Below is a small trained network, with its code and all its weights. Each question gives an input and a class and asks what happens when units are switched off, that is, made to give their printed mean instead of their output.

import numpy as np


def w(rows, s, z=0):
    codes = np.array(rows[::2]) - 128.0
    scale = np.full(codes.shape[1], s)
    scale[-1] = z or s
    return codes * scale


def f(y):
    return np.maximum(y, 0)


def log_softmax(a):
    a = a - a.max(-1, keepdims=True)
    return a - np.log(np.exp(a).sum(-1, keepdims=True))


def net(x, mask):
    res = np.array(x, float).reshape(1, 4) / 4 @ E
    y = f(res @ A[0][:, :-1].T + A[0][:, -1])
    res = res + np.where(mask, y, B[0][:, -1]) @ B[0][:, :-1]
    return log_softmax(res[-1] @ U[:, :-1].T + U[:, -1])


A, B = {}, {}
E = w([
[44,111,249,84,135],'x0',
[93,210,127,178,205],'x1',
[127,182,108,1,173],'x2',
[30,81,50,126,108],'x3',
],0.0076)
A[0] = w([
[170,56,120,65,86,54],'N1',
[121,162,107,65,153,77],'N2',
[168,195,181,163,164,65],'N3',
[48,160,197,144,162,75],'N4',
[36,93,68,121,121,60],'N5',
[106,107,164,250,121,42],'N6',
[139,196,87,188,161,98],'N7',
[112,141,132,134,134,255],'N8',
[75,132,105,145,134,120],'N9',
[137,116,134,121,102,91],'N10',
[95,121,169,113,115,75],'N11',
[98,96,189,99,109,72],'N12',
[159,141,77,137,117,96],'N13',
[214,133,196,121,122,76],'N14',
[120,158,112,61,141,74],'N15',
[103,198,119,113,167,94],'N16',
[97,155,169,137,137,79],'N17',
[176,147,48,147,137,45],'N18',
[44,182,101,166,157,80],'N19',
],0.021,0.0095)
B[0] = w([
[69,31,195,200,121,205],'N1',
[131,180,188,80,106,198],'N2',
[29,136,72,130,111,213],'N3',
[183,59,93,99,140,245],'N4',
[56,192,51,72,129,237],'N5',
[130,186,254,57,101,255],'N6',
[133,42,134,143,124,235],'N7',
[219,210,106,246,187,254],'N8',
[99,151,94,153,128,195],'N9',
[101,96,142,124,120,144],'N10',
[160,111,106,84,150,179],'N11',
[181,82,90,105,119,208],'N12',
[174,122,94,89,128,199],'N13',
[64,178,58,100,135,219],'N14',
[137,177,183,76,93,193],'N15',
[107,107,213,134,120,206],'N16',
[155,85,115,109,105,174],'N17',
[197,100,85,55,145,225],'N18',
[50,63,127,166,108,224],'N19',
],0.036,0.0097)
U = w([
[207,72,79,47,154,83],'0',
[2,201,53,97,147,72],'1',
[130,199,253,64,108,91],'2',
[54,35,164,146,136,254],'3',
[200,233,112,241,213,151],'4',
],0.0082,0.012)

Each question gives the input, the list of numbers given to net, and the class t.
The units are the neurons (one row each of A and B). Each row of codes is followed by its name. A weight is (code - 128) times the scale printed after its matrix; where a second scale follows, it is the last column's (A, B and U).
mask holds one flag per neuron, in row order. A switched-off neuron (its flag False) gives its mean, the last column of its row in B, instead of its output. The means were averaged over made-up inputs and are rounded, as every weight is.
A unit's drop is (log p(t) with every unit on - log p(t) with that unit switched off) / (log p(t) with every unit on - log p(t) with every unit switched off).
most important unit: the unit with the biggest drop
top k neurons: the k neurons with the biggest drops, biggest first
drop when u is switched off: that unit's drop, to one decimal
input [1,4,0,-2], class 3: most important unit : N3
input [7,5,3,-8], class 1: top 3 neurons : [N3 N14 N18]
input [7,0,-4,7], class 0: top 2 neurons : [N4 N12]
input [-3,-3,8,7], class 2: top 2 neurons : [N15 N2]
input [0,-8,8,-4], class 2: top 3 neurons : [N15 N2 N19]
input [-7,0,8,8], class 1: top 2 neurons : [N5 N6]
input [6,-7,-2,-4], class 3: top 2 neurons : [N1 N18]
input [-2,6,-6,2], class 2: top 2 neurons : [N6 N1]
input [-6,0,7,-2], class 2: top 3 neurons : [N2 N15 N4]
input [-3,-8,7,5], class 3: top 3 neurons : [N1 N6 N8]
input [3,2,-2,-5], class 1: top 2 neurons : [N3 N14]
input [7,-7,-4,7], class 0: top 4 neurons : [N12 N11 N3 N14]
input [7,-7,-4,4], class 0: top 3 neurons : [N12 N11 N19]
input [2,-8,1,5], class 3: most important unit : N1
input [2,-7,0,3], class 3: drop when N1 is switched off : 1.2
input [-3,-8,-6,4], class 3: drop when N1 is switched off : 4.6
input [-4,-8,-5,2], class 3: drop when N1 is switched off : 1.4
